Below are the code and all the weights of a small trained network. Each question names an input and a class and asks about switching units off, where a switched-off unit gives its printed mean instead of its output.

import numpy as np


def w(rows, s, z=0):
    codes = np.array(rows[::2]) - 128.0
    scale = np.full(codes.shape[1], s)
    scale[-1] = z or s
    return codes * scale


def f(y):
    return y / 2 * (1 + np.tanh(0.7978845608 * (y + 0.044715 * y**3)))


def log_softmax(a):
    a = a - a.max(-1, keepdims=True)
    return a - np.log(np.exp(a).sum(-1, keepdims=True))


def net(x, mask):
    res = np.array(x, float).reshape(1, 4) / 4 @ E
    y = f(res @ A[0][:, :-1].T + A[0][:, -1])
    res = res + np.where(mask, y, B[0][:, -1]) @ B[0][:, :-1]
    return log_softmax(res[-1] @ U[:, :-1].T + U[:, -1])


A, B = {}, {}
E = w([
[126,129,130],'x0',
[110,95,252],'x1',
[128,126,128],'x2',
[69,186,171],'x3',
],0.012)
A[0] = w([
[82,114,198,188],'n1',
[163,126,175,82],'n2',
[156,124,158,113],'n3',
[111,140,126,23],'n4',
[102,103,122,50],'n5',
[119,138,77,126],'n6',
[163,103,115,47],'n7',
[104,243,163,74],'n8',
[198,156,93,143],'n9',
[114,118,157,189],'n10',
[177,79,124,101],'n11',
[53,118,106,2],'n12',
[93,176,85,143],'n13',
[166,119,134,112],'n14',
[115,163,88,98],'n15',
[141,122,76,129],'n16',
[165,113,114,146],'n17',
[147,167,104,74],'n18',
[68,163,118,136],'n19',
[171,30,183,148],'n20',
[176,146,126,170],'n21',
[202,51,186,156],'n22',
[68,111,84,76],'n23',
[115,139,100,88],'n24',
[78,158,147,171],'n25',
[107,121,118,35],'n26',
[196,6,123,118],'n27',
[72,161,122,95],'n28',
[87,178,105,170],'n29',
[186,86,129,101],'n30',
[129,93,150,175],'n31',
[132,201,141,57],'n32',
[170,105,49,123],'n33',
[208,104,136,89],'n34',
[139,109,186,115],'n35',
],0.014,0.0092)
B[0] = w([
[186,171,94,233],'n1',
[142,198,158,143],'n2',
[157,185,171,136],'n3',
[4,199,200,113],'n4',
[98,160,109,110],'n5',
[189,181,153,192],'n6',
[2,203,95,130],'n7',
[88,147,4,176],'n8',
[174,151,146,213],'n9',
[188,156,101,181],'n10',
[75,218,68,164],'n11',
[82,199,151,117],'n12',
[211,163,181,197],'n13',
[51,144,100,133],'n14',
[142,201,208,167],'n15',
[177,158,141,202],'n16',
[158,135,83,170],'n17',
[84,170,154,141],'n18',
[145,144,37,164],'n19',
[199,170,111,223],'n20',
[167,120,114,171],'n21',
[224,137,132,222],'n22',
[183,174,209,134],'n23',
[115,192,171,136],'n24',
[182,152,75,182],'n25',
[53,129,153,111],'n26',
[51,204,28,232],'n27',
[107,164,53,144],'n28',
[199,118,109,191],'n29',
[115,199,86,163],'n30',
[156,160,113,173],'n31',
[102,150,121,130],'n32',
[198,145,163,254],'n33',
[97,201,94,157],'n34',
[156,176,137,176],'n35',
],0.0075,0.0094)
U = w([
[70,206,80,136],'0',
[173,123,112,190],'1',
[147,209,196,45],'2',
[157,123,113,230],'3',
[164,58,112,139],'4',
[79,47,208,6],'5',
[30,43,148,6],'6',
[107,49,253,6],'7',
],0.017,0.013)

Each question gives the input, the list of numbers given to net, and the class t.
The units are the neurons (one row each of A and B). Each row of codes is followed by its name. A weight is (code - 128) times the scale printed after its matrix; where a second scale follows, it is the last column's (A, B and U).
mask holds one flag per neuron, in row order. A switched-off neuron (its flag False) gives its mean, the last column of its row in B, instead of its output. The means were averaged over made-up inputs and are rounded, as every weight is.
A unit's drop is (log p(t) with every unit on - log p(t) with that unit switched off) / (log p(t) with every unit on - log p(t) with every unit switched off).
The circuit of an input: a set's keep is (log p(t) with only the set's units on - log p(t) with every unit switched off) / (log p(t) with every unit on - log p(t) with every unit switched off). Starting from the 12 units with the biggest drops (on a tie, the unit counted first), units are removed one at a time, each time the one whose removal leaves the highest keep (on an exact tie, the one counted first), for as long as the keep stays at least 0.8.
units of the circuit, in order: the units of the circuit, biggest drop first
unit that matters most: the unit with the biggest drop
k most important neurons: the k neurons with the biggest drops, biggest first
drop when u is switched off: that unit's drop, to one decimal
input [2,-8,0,-6], class 2: unit that matters most	n33
input [6,6,-5,6], class 0: 3 most important neurons	(n8; n33; n13)
input [0,-5,-1,3], class 2: 2 most important neurons	(n15; n13)
input [-1,-8,3,4], class 2: units of the circuit, in order	(n15; n13)
input [2,-7,3,5], class 2: units of the circuit, in order	(n15; n13)
input [-7,-5,0,5], class 1: 3 most important neurons	(n27; n29; n13)
input [0,-1,4,-4], class 0: units of the circuit, in order	(n27; n13)
input [6,-4,-4,4], class 1: 2 most important neurons	(n27; n29)
input [-7,-7,4,6], class 1: 4 most important neurons	(n29; n27; n19; n8)
input [-5,-4,7,5], class 3: 4 most important neurons	(n27; n29; n11; n13)
input [-3,4,3,-6], class 0: 2 most important neurons	(n27; n11)
input [0,1,-3,-8], class 0: drop when n27 is switched off	0.4
input [4,7,8,5], class 3: drop when n1 is switched off	-0.1
input [1,3,0,7], class 0: units of the circuit, in order	(n8)
input [4,-7,-5,1], class 2: drop when n15 is switched off	0.2
